x =
 0.195  -0.041  -1.025   0.422  -5.907   0.029   6.426  -0.067
 0.610   0.565   0.638  -2.754  -5.137   0.644  -1.359  -1.006
-1.781  -0.660   0.700   1.052   3.364  -0.288  -1.945   1.235
 0.116  -2.256   0.515   0.921   2.368   0.833  -1.059  -1.520
 0.265   0.364   0.797   1.277  -2.107   0.637  -0.222  -1.343
 0.804  -1.185   0.767  -0.716  -3.620   0.070  -0.392   1.250
 1.052  -1.990   1.374   1.342   2.058   0.475   0.853   2.016
 1.293  -0.053  -1.709  -1.906  -4.543   0.408  -0.060  -1.300
-1.091  -0.646   0.816   1.970   1.691   0.314   0.606  -1.741
-0.760  -1.340  -0.070   0.882  -1.545  -0.560  -0.147  -1.224
 1.014  -1.409  -2.645  -0.390   3.552   0.640   0.084   1.238
Rows and columns are counted from 1.
(1, 1) -> 0.195
(3, 2) -> -0.660
(1, 5) -> -5.907
(6, 5) -> -3.620
(2, 1) -> 0.610
(10, 4) -> 0.882
(9, 2) -> -0.646
(2, 2) -> 0.565
(5, 1) -> 0.265
(11, 4) -> -0.390
(5, 6) -> 0.637
(5, 3) -> 0.797
(10, 2) -> -1.340
(7, 6) -> 0.475
(3, 1) -> -1.781
(2, 5) -> -5.137
(7, 3) -> 1.374
(9, 3) -> 0.816
(10, 5) -> -1.545
(11, 6) -> 0.640
(7, 8) -> 2.016
(4, 1) -> 0.116
(6, 7) -> -0.392
(11, 1) -> 1.014
(1, 3) -> -1.025
(5, 5) -> -2.107
(9, 7) -> 0.606
(8, 7) -> -0.060
(9, 6) -> 0.314
(6, 4) -> -0.716
(8, 8) -> -1.300

arr =
[[-25.5 -12.3  -4.9 -22.9 -17.4  -8.2 -10.3  14.1  -7.3   0.5]
 [-25.9 -15.3 -10.2 -16.7 -10.4  -8.5  -6.6  15.5  -7.6  -0.1]
 [-24.9 -11.5  -4.4 -23.2 -18.4  -7.6  -9.8  12.8  -7.4  -0.5]
 [-27.2 -13.0  -6.2 -23.4 -14.2  -7.8  -9.4  12.6  -7.5  -1.3]
 [-29.1 -18.8 -10.0 -14.7  -9.5  -8.6  -6.1  20.3  -7.8  -1.9]
 [-28.7 -12.7  -7.1 -20.4 -15.1  -8.5  -9.6  17.8  -7.8   0.1]
 [-25.1  -9.7  -3.7 -24.3 -16.8  -7.9 -12.2  13.5  -7.1  -1.1]
 [-26.0 -16.3  -8.3 -16.5 -11.7  -8.6  -7.7  19.0  -7.8  -0.5]
 [-25.8 -16.1  -9.2 -14.7 -11.9  -8.7  -7.2  13.9  -7.8  -0.9]
 [-23.9 -17.7  -7.9 -17.4 -12.4  -8.2  -8.6  18.0  -7.8  -0.9]
 [-30.3 -11.6  -5.7 -20.5 -14.3  -7.6  -9.1  15.3  -7.5  -0.8]]
Indices start at 1.
(1, 1)	-25.5
(8, 4)	-16.5
(6, 2)	-12.7
(4, 7)	-9.4
(3, 8)	12.8
(6, 1)	-28.7
(1, 5)	-17.4
(9, 8)	13.9
(11, 6)	-7.6
(9, 2)	-16.1
(5, 7)	-6.1
(6, 6)	-8.5
(11, 2)	-11.6
(7, 9)	-7.1
(11, 10)	-0.8
(11, 5)	-14.3
(10, 5)	-12.4
(6, 7)	-9.6
(4, 1)	-27.2
(1, 9)	-7.3
(2, 3)	-10.2
(5, 10)	-1.9
(3, 7)	-9.8
(9, 6)	-8.7
(5, 2)	-18.8
(10, 6)	-8.2
(6, 9)	-7.8
(7, 1)	-25.1
(11, 3)	-5.7
(2, 10)	-0.1
(10, 8)	18.0
(3, 9)	-7.4
(4, 9)	-7.5
(4, 2)	-13.0
(5, 8)	20.3
(10, 7)	-8.6
(9, 5)	-11.9

X =
1.451 -3.243 0.229 -1.091 0.371 3.792 -3.695 0.852 -3.297 -1.260 0.403 -0.750
1.563 4.478 1.274 -1.377 0.074 -2.167 -4.630 1.047 4.475 -0.799 2.986 -0.838
-2.866 -2.384 -2.983 -1.930 -3.222 6.153 -4.055 2.120 -1.404 -3.576 -2.334 0.160
-4.544 -3.572 -4.676 1.418 -2.815 4.417 1.075 0.381 -3.167 -4.056 -1.927 0.956
2.938 2.245 2.630 -1.434 1.705 -2.103 -2.573 -0.153 2.043 1.034 2.372 -1.376
3.088 4.424 2.817 0.567 0.975 -4.837 -1.934 0.060 4.136 2.112 2.853 -0.005
1.187 -2.635 0.611 2.977 1.010 -1.507 1.939 -0.449 -2.696 0.772 0.932 1.064
1.893 -2.194 1.033 3.045 2.050 -2.235 2.805 -1.438 -2.850 1.073 1.708 0.383
3.171 -1.942 2.233 -0.071 1.935 -0.073 -2.098 0.240 -2.068 0.635 1.646 -0.510
-2.873 0.505 -2.831 2.834 -1.697 -1.142 2.282 -0.311 0.659 -2.239 0.674 1.197
-0.526 4.519 -0.445 -2.614 -1.176 -0.135 -4.506 0.831 4.804 -2.114 1.909 -1.403
-2.378 4.488 -2.245 -1.396 -2.347 0.130 -2.896 0.631 4.756 -3.138 1.534 -0.670
-3.024 1.747 -2.810 2.370 -2.081 -1.451 1.403 0.016 2.046 -2.398 0.742 1.128
1.568 4.946 1.268 0.452 0.652 -4.469 -2.994 0.726 4.815 -0.826 3.934 -0.107
3.669 -1.093 2.556 -0.973 1.823 0.263 -2.701 -0.129 -1.325 1.167 2.030 -1.221
Indices start at 1.
(1, 1) => 1.451
(5, 1) => 2.938
(14, 4) => 0.452
(15, 11) => 2.030
(14, 11) => 3.934
(13, 12) => 1.128
(15, 12) => -1.221
(3, 8) => 2.120
(1, 5) => 0.371
(9, 4) => -0.071
(1, 12) => -0.750
(15, 9) => -1.325
(9, 6) => -0.073
(14, 3) => 1.268
(6, 10) => 2.112
(9, 10) => 0.635
(4, 9) => -3.167
(3, 7) => -4.055
(3, 10) => -3.576
(2, 1) => 1.563
(9, 3) => 2.233
(4, 3) => -4.676
(7, 4) => 2.977
(3, 9) => -1.404
(11, 12) => -1.403
(11, 3) => -0.445
(9, 9) => -2.068
(4, 12) => 0.956
(7, 5) => 1.010
(2, 12) => -0.838
(9, 5) => 1.935
(14, 2) => 4.946
(8, 8) => -1.438
(1, 3) => 0.229
(15, 8) => -0.129
(14, 7) => -2.994
(8, 5) => 2.050
